Here is a tiny trained network, its code and every weight. The questions are about switching its units off for an input and a class, where a switched-off unit gives its printed mean instead of its output.

import numpy as np


def w(rows, s, z=0):
    codes = np.array(rows[::2]) - 128.0
    scale = np.full(codes.shape[1], s)
    scale[-1] = z or s
    return codes * scale


def f(y):
    return np.maximum(y, 0)


def log_softmax(a):
    a = a - a.max(-1, keepdims=True)
    return a - np.log(np.exp(a).sum(-1, keepdims=True))


def net(x, mask):
    res = np.array(x, float).reshape(1, 5) / 4 @ E
    y = f(res @ A[0][:, :-1].T + A[0][:, -1])
    res = res + np.where(mask, y, B[0][:, -1]) @ B[0][:, :-1]
    return log_softmax(res[-1] @ U[:, :-1].T + U[:, -1])


A, B = {}, {}
E = w([
[210,53,44,4,55,63,210,210],'x0',
[18,61,206,102,123,27,215,40],'x1',
[149,79,253,93,227,181,161,225],'x2',
[171,22,80,224,211,26,46,147],'x3',
[80,163,82,138,178,115,162,164],'x4',
],0.0047)
A[0] = w([
[149,56,98,169,164,70,113,137,5],'neuron 0',
[152,55,124,171,140,79,96,116,40],'neuron 1',
[138,64,184,108,220,149,153,194,58],'neuron 2',
[69,191,190,198,171,148,90,90,23],'neuron 3',
[49,200,148,77,68,193,182,97,110],'neuron 4',
[105,203,168,59,57,187,195,98,62],'neuron 5',
[188,100,50,13,49,88,190,228,144],'neuron 6',
[86,191,136,84,92,188,173,140,4],'neuron 7',
[209,195,87,205,169,189,29,202,116],'neuron 8',
[122,152,58,173,74,97,108,52,80],'neuron 9',
[176,80,71,35,107,68,201,216,132],'neuron 10',
[13,150,99,138,195,47,205,147,129],'neuron 11',
[103,185,38,117,72,82,100,66,95],'neuron 12',
[107,204,138,78,42,192,197,107,30],'neuron 13',
[84,170,27,162,75,70,115,26,112],'neuron 14',
[90,214,160,110,102,202,184,114,45],'neuron 15',
[90,64,146,79,101,41,183,73,90],'neuron 16',
[131,40,83,182,189,64,112,133,22],'neuron 17',
[123,72,177,132,253,150,138,234,155],'neuron 18',
[104,123,150,190,178,116,83,117,106],'neuron 19',
[128,50,80,197,166,51,85,152,109],'neuron 20',
[96,216,186,220,159,230,42,77,130],'neuron 21',
[50,72,208,108,153,93,167,133,90],'neuron 22',
[119,170,50,146,78,101,114,59,49],'neuron 23',
[60,123,152,107,160,72,186,61,5],'neuron 24',
[44,155,187,209,176,157,83,62,90],'neuron 25',
[178,217,63,118,101,215,129,206,148],'neuron 26',
[137,89,101,186,165,55,71,153,29],'neuron 27',
[64,101,173,131,107,77,149,64,48],'neuron 28',
[134,84,112,165,185,84,63,130,46],'neuron 29',
[55,49,191,108,112,61,164,50,173],'neuron 30',
[161,101,202,108,216,163,147,187,103],'neuron 31',
[138,57,101,198,188,76,77,141,84],'neuron 32',
[106,177,32,204,66,98,100,67,56],'neuron 33',
[107,120,215,157,214,195,143,189,96],'neuron 34',
[31,220,170,216,224,178,81,56,119],'neuron 35',
[139,126,206,107,171,151,170,184,23],'neuron 36',
[116,56,208,97,50,77,138,48,98],'neuron 37',
[233,117,66,91,108,195,57,204,73],'neuron 38',
],0.0052,0.0029)
B[0] = w([
[43,69,201,110,40,170,57,229,157],'neuron 0',
[63,94,195,138,57,194,63,212,158],'neuron 1',
[213,200,218,145,60,121,202,57,174],'neuron 2',
[126,46,77,1,109,37,146,124,169],'neuron 3',
[41,64,156,175,60,165,61,201,186],'neuron 4',
[32,47,188,156,58,178,70,226,180],'neuron 5',
[119,24,81,32,107,45,150,52,253],'neuron 6',
[34,63,200,155,39,173,54,229,153],'neuron 7',
[151,189,85,78,222,214,24,84,212],'neuron 8',
[205,205,228,132,70,127,188,92,179],'neuron 9',
[140,34,78,30,106,45,170,60,231],'neuron 10',
[97,173,71,110,227,227,17,39,180],'neuron 11',
[198,189,237,136,59,135,174,87,189],'neuron 12',
[40,66,199,149,46,182,65,223,173],'neuron 13',
[216,201,230,141,52,127,180,67,205],'neuron 14',
[50,56,172,129,55,150,63,206,166],'neuron 15',
[143,171,83,68,221,194,44,95,185],'neuron 16',
[50,76,187,126,55,175,52,220,171],'neuron 17',
[194,196,217,173,60,136,183,39,206],'neuron 18',
[88,48,117,59,96,92,121,146,162],'neuron 19',
[57,83,190,152,57,185,64,199,194],'neuron 20',
[121,30,52,11,140,24,148,92,212],'neuron 21',
[182,199,128,99,180,208,65,76,174],'neuron 22',
[211,205,235,110,63,143,182,105,171],'neuron 23',
[181,200,97,41,217,218,20,132,157],'neuron 24',
[135,48,87,18,117,38,148,100,189],'neuron 25',
[88,145,73,96,204,207,22,95,209],'neuron 26',
[53,71,203,129,38,188,80,217,163],'neuron 27',
[165,178,88,59,207,208,35,125,161],'neuron 28',
[57,83,193,155,51,174,81,206,159],'neuron 29',
[149,190,62,97,202,217,40,98,207],'neuron 30',
[198,176,217,163,55,132,169,63,181],'neuron 31',
[62,86,194,159,50,179,79,195,180],'neuron 32',
[223,217,229,104,81,126,195,74,186],'neuron 33',
[227,180,213,100,79,113,184,36,181],'neuron 34',
[130,33,58,11,113,25,161,99,213],'neuron 35',
[208,182,222,100,50,94,186,119,156],'neuron 36',
[137,167,53,92,214,224,23,99,178],'neuron 37',
[146,165,63,53,230,195,25,65,205],'neuron 38',
],0.0048,0.0063)
U = w([
[18,46,186,157,39,184,80,241,22],'0',
[144,198,52,98,241,216,37,86,38],'1',
[122,12,58,55,101,11,194,88,29],'2',
[225,224,235,161,47,122,220,75,35],'3',
[114,110,112,136,132,142,120,90,251],'4',
[80,152,48,214,186,81,192,147,229],'5',
[58,199,29,250,190,67,254,230,3],'6',
],0.0063,0.0054)

Each question gives the input, the list of numbers given to net, and the class t.
The units are the neurons (one row each of A and B). Each row of codes is followed by its name. A weight is (code - 128) times the scale printed after its matrix; where a second scale follows, it is the last column's (A, B and U).
mask holds one flag per neuron, in row order. A switched-off neuron (its flag False) gives its mean, the last column of its row in B, instead of its output. The means were averaged over made-up inputs and are rounded, as every weight is.
A unit's drop is (log p(t) with every unit on - log p(t) with that unit switched off) / (log p(t) with every unit on - log p(t) with every unit switched off).
The circuit of an input: a set's keep is (log p(t) with only the set's units on - log p(t) with every unit switched off) / (log p(t) with every unit on - log p(t) with every unit switched off). Starting from the 12 units with the biggest drops (on a tie, the unit counted first), units are removed one at a time, each time the one whose removal leaves the highest keep (on an exact tie, the one counted first), for as long as the keep stays at least 0.8.
circuit, biggest first: the units of the circuit, biggest drop first
most important unit: the unit with the biggest drop
top k neurons: the k neurons with the biggest drops, biggest first
drop of u: that unit's drop, to one decimal
input [-8,6,8,-6,-4], class 2: most important unit -> neuron 35
input [5,6,8,-1,-7], class 3: circuit, biggest first -> (neuron 2; neuron 31)
input [-7,4,3,4,-1], class 2: circuit, biggest first -> (neuron 35; neuron 25)
input [-8,-6,-1,4,-3], class 2: top 2 neurons -> (neuron 21; neuron 35)
input [-7,3,-2,-6,-1], class 2: circuit, biggest first -> (neuron 35; neuron 21)
input [6,5,8,2,-4], class 3: circuit, biggest first -> (neuron 2; neuron 18)
input [-5,5,8,2,8], class 3: circuit, biggest first -> (neuron 18; neuron 34)
input [-7,4,5,5,-2], class 2: circuit, biggest first -> (neuron 35; neuron 25)
input [-3,2,-7,5,-4], class 3: circuit, biggest first -> (neuron 14; neuron 33)
input [-3,3,8,-8,2], class 0: top 2 neurons -> (neuron 5; neuron 4)
input [-5,3,-1,2,-2], class 2: top 2 neurons -> (neuron 35; neuron 25)
input [-1,-3,7,-6,6], class 3: top 4 neurons -> (neuron 34; neuron 18; neuron 31; neuron 36)
input [7,4,-8,-2,7], class 3: top 2 neurons -> (neuron 14; neuron 12)
input [0,7,1,-8,-6], class 0: most important unit -> neuron 5
input [2,6,2,-6,2], class 0: top 3 neurons -> (neuron 5; neuron 4; neuron 13)
input [6,6,7,4,0], class 3: drop of neuron 38 -> 0.1
input [-8,6,-2,-4,-4], class 2: drop of neuron 17 -> 0.0
input [2,7,6,8,-1], class 0: drop of neuron 20 -> 0.1
input [8,-4,5,-1,8], class 2: drop of neuron 10 -> 0.4
input [-5,7,5,1,-3], class 1: top neuron -> (neuron 30)
